Below are the code and all the weights of a small trained network. Each question names an input and a class and asks about switching units off, where a switched-off unit gives its printed mean instead of its output.

import numpy as np


def w(rows, s, z=0):
    codes = np.array(rows[::2]) - 128.0
    scale = np.full(codes.shape[1], s)
    scale[-1] = z or s
    return codes * scale


def norm(h):
    return h / np.sqrt((h * h).mean(-1, keepdims=True) + 1e-5)


def f(y):
    return np.maximum(y, 0)


def log_softmax(a):
    a = a - a.max(-1, keepdims=True)
    return a - np.log(np.exp(a).sum(-1, keepdims=True))


def net(x, mask):
    res = np.array(x, float).reshape(1, 4) / 4 @ E
    u = 0
    for l in range(3):
        y = f(norm(res) @ A[l][:, :-1].T + A[l][:, -1])
        res = res + np.where(mask[u : u + 6], y, B[l][:, -1]) @ B[l][:, :-1]
        u += 6
    return log_softmax(norm(res)[-1] @ U[:, :-1].T + U[:, -1])


A, B = {}, {}
E = w([
[139,78,108,168,163,68,101,105,118,161,149,217],'x0',
[152,139,130,134,127,105,88,144,133,126,130,113],'x1',
[30,98,57,85,147,114,109,147,130,240,118,91],'x2',
[106,137,122,132,255,105,131,181,111,89,73,113],'x3',
],0.0085)
A[0] = w([
[118,160,110,141,64,165,115,108,104,147,151,133,251],'0.n0',
[94,122,101,119,142,131,117,148,117,214,117,99,22],'0.n1',
[160,126,122,136,28,144,125,118,99,153,163,144,184],'0.n2',
[94,118,108,122,49,113,115,128,134,226,123,109,36],'0.n3',
[146,94,123,145,107,95,105,123,126,177,154,249,44],'0.n4',
[131,111,113,161,159,100,104,123,122,155,134,227,10],'0.n5',
],0.012,0.0022)
B[0] = w([
[189,111,148,141,101,95,65,191,138,144,138,107,220],'0.n0',
[47,129,123,113,165,65,85,91,182,132,159,124,237],'0.n1',
[44,107,126,63,132,95,157,83,181,142,72,158,246],'0.n2',
[206,105,103,131,147,208,143,157,52,91,194,137,255],'0.n3',
[64,171,46,245,131,133,86,128,108,116,93,74,236],'0.n4',
[213,38,196,62,129,111,147,186,150,140,165,168,214],'0.n5',
],0.012,0.0097)
A[1] = w([
[5,242,78,229,168,136,95,60,145,153,157,73,76],'1.n0',
[120,235,107,244,136,144,130,115,54,111,32,123,163],'1.n1',
[133,100,155,171,52,67,147,170,189,172,2,152,2],'1.n2',
[64,71,71,180,175,135,99,179,150,132,117,124,252],'1.n3',
[244,134,147,181,193,192,189,210,65,176,87,152,214],'1.n4',
[138,99,113,217,148,60,114,79,90,172,128,241,215],'1.n5',
],0.0095,0.00092)
B[1] = w([
[205,137,173,121,95,155,103,155,82,102,5,166,194],'1.n0',
[38,116,69,154,93,57,172,136,146,163,96,113,157],'1.n1',
[140,123,140,107,48,104,136,106,196,77,128,106,201],'1.n2',
[93,189,178,135,103,140,170,90,130,126,124,105,252],'1.n3',
[202,95,163,73,149,129,134,176,82,57,151,123,179],'1.n4',
[171,148,69,119,188,165,72,140,155,191,53,186,195],'1.n5',
],0.013,0.012)
A[2] = w([
[157,109,117,143,156,120,221,182,87,104,158,100,172],'2.n0',
[170,134,168,168,43,101,156,104,217,147,135,119,111],'2.n1',
[99,134,165,91,66,144,129,78,159,104,250,86,83],'2.n2',
[179,144,103,171,85,224,129,151,92,193,198,117,25],'2.n3',
[130,123,165,107,210,68,132,145,194,187,141,156,66],'2.n4',
[85,95,156,93,72,52,185,105,123,83,166,91,3],'2.n5',
],0.015,0.0013)
B[2] = w([
[183,123,107,182,79,77,109,172,178,155,88,149,203],'2.n0',
[115,103,38,62,169,195,156,93,186,88,136,149,248],'2.n1',
[178,162,251,57,61,106,182,161,129,129,177,105,241],'2.n2',
[155,106,86,233,139,183,74,116,61,212,137,154,200],'2.n3',
[36,83,141,67,136,91,214,109,100,161,189,125,179],'2.n4',
[35,190,136,247,197,94,102,48,64,70,219,47,232],'2.n5',
],0.013,0.011)
U = w([
[120,166,156,63,80,150,182,64,170,37,233,63,207],'0',
[136,180,141,239,93,21,136,164,103,63,133,56,142],'1',
[130,114,22,99,74,151,144,98,236,103,42,165,22],'2',
[254,62,144,103,141,65,163,231,136,105,129,177,126],'3',
[207,148,219,108,33,172,127,161,48,194,248,90,118],'4',
[97,220,218,73,121,149,114,141,57,107,5,93,101],'5',
[136,110,58,205,136,197,81,119,53,210,141,155,254],'6',
[28,82,149,42,192,71,206,131,100,201,158,155,18],'7',
],0.0098,0.00093)

Each question gives the input, the list of numbers given to net, and the class t.
The units are the neurons (one row each of A and B). Each row of codes is followed by its name. A weight is (code - 128) times the scale printed after its matrix; where a second scale follows, it is the last column's (A, B and U).
mask holds one flag per neuron, layer by layer. A switched-off neuron (its flag False) gives its mean, the last column of its row in B, instead of its output. The means were averaged over made-up inputs and are rounded, as every weight is.
A unit's drop is (log p(t) with every unit on - log p(t) with that unit switched off) / (log p(t) with every unit on - log p(t) with every unit switched off).
The circuit of an input: a set's keep is (log p(t) with only the set's units on - log p(t) with every unit switched off) / (log p(t) with every unit on - log p(t) with every unit switched off). Starting from the 12 units with the biggest drops (on a tie, the unit counted first), units are removed one at a time, each time the one whose removal leaves the highest keep (on an exact tie, the one counted first), for as long as the keep stays at least 0.8.
circuit, biggest first: the units of the circuit, biggest drop first
k most important neurons: the k neurons with the biggest drops, biggest first
k most important neurons of layer l: the k neurons of layer l with the biggest drops, biggest first
input [5,-5,-4,3], class 3: circuit, biggest first => [0.n5]
input [-8,1,-4,7], class 1: 2 most important neurons of layer 0 => [0.n5 0.n1]
input [-4,-7,-6,2], class 1: 2 most important neurons of layer 0 => [0.n2 0.n5]
input [-3,-4,7,1], class 5: 3 most important neurons => [0.n1 0.n5 1.n0]
input [2,-7,-8,-2], class 2: circuit, biggest first => [1.n5 0.n3]
input [-4,4,5,7], class 5: circuit, biggest first => [0.n5 1.n0]
input [-1,-4,8,-3], class 4: 3 most important neurons => [0.n3 0.n4 2.n2]
input [1,-8,8,-8], class 6: circuit, biggest first => [0.n3 2.n3]
input [-1,-7,-4,1], class 1: 4 most important neurons => [0.n1 0.n2 0.n3 0.n5]
input [-3,-4,-7,8], class 1: 2 most important neurons => [0.n5 1.n1]
input [-1,-8,-5,5], class 1: 3 most important neurons => [0.n5 0.n1 0.n3]
input [-8,6,-4,4], class 1: 3 most important neurons => [0.n1 0.n5 0.n2]
input [0,-6,2,8], class 5: 4 most important neurons => [0.n5 1.n0 0.n3 0.n2]
input [5,5,2,4], class 7: circuit, biggest first => [2.n4]
input [-6,5,1,6], class 5: 4 most important neurons of layer 0 => [0.n3 0.n5 0.n0 0.n4]
input [-4,2,7,-4], class 4: 3 most important neurons => [0.n3 2.n2 0.n1]
input [-5,-7,1,-7], class 4: 2 most important neurons of layer 1 => [1.n2 1.n5]
input [8,-6,1,-1], class 6: 2 most important neurons => [0.n4 1.n5]
input [1,-5,-7,-3], class 2: 2 most important neurons => [0.n5 1.n5]
input [-5,3,-2,1], class 1: 3 most important neurons => [0.n2 0.n1 0.n3]
input [-5,-6,-4,6], class 1: 2 most important neurons of layer 1 => [1.n1 1.n5]
input [-4,2,6,-6], class 4: circuit, biggest first => [0.n3]
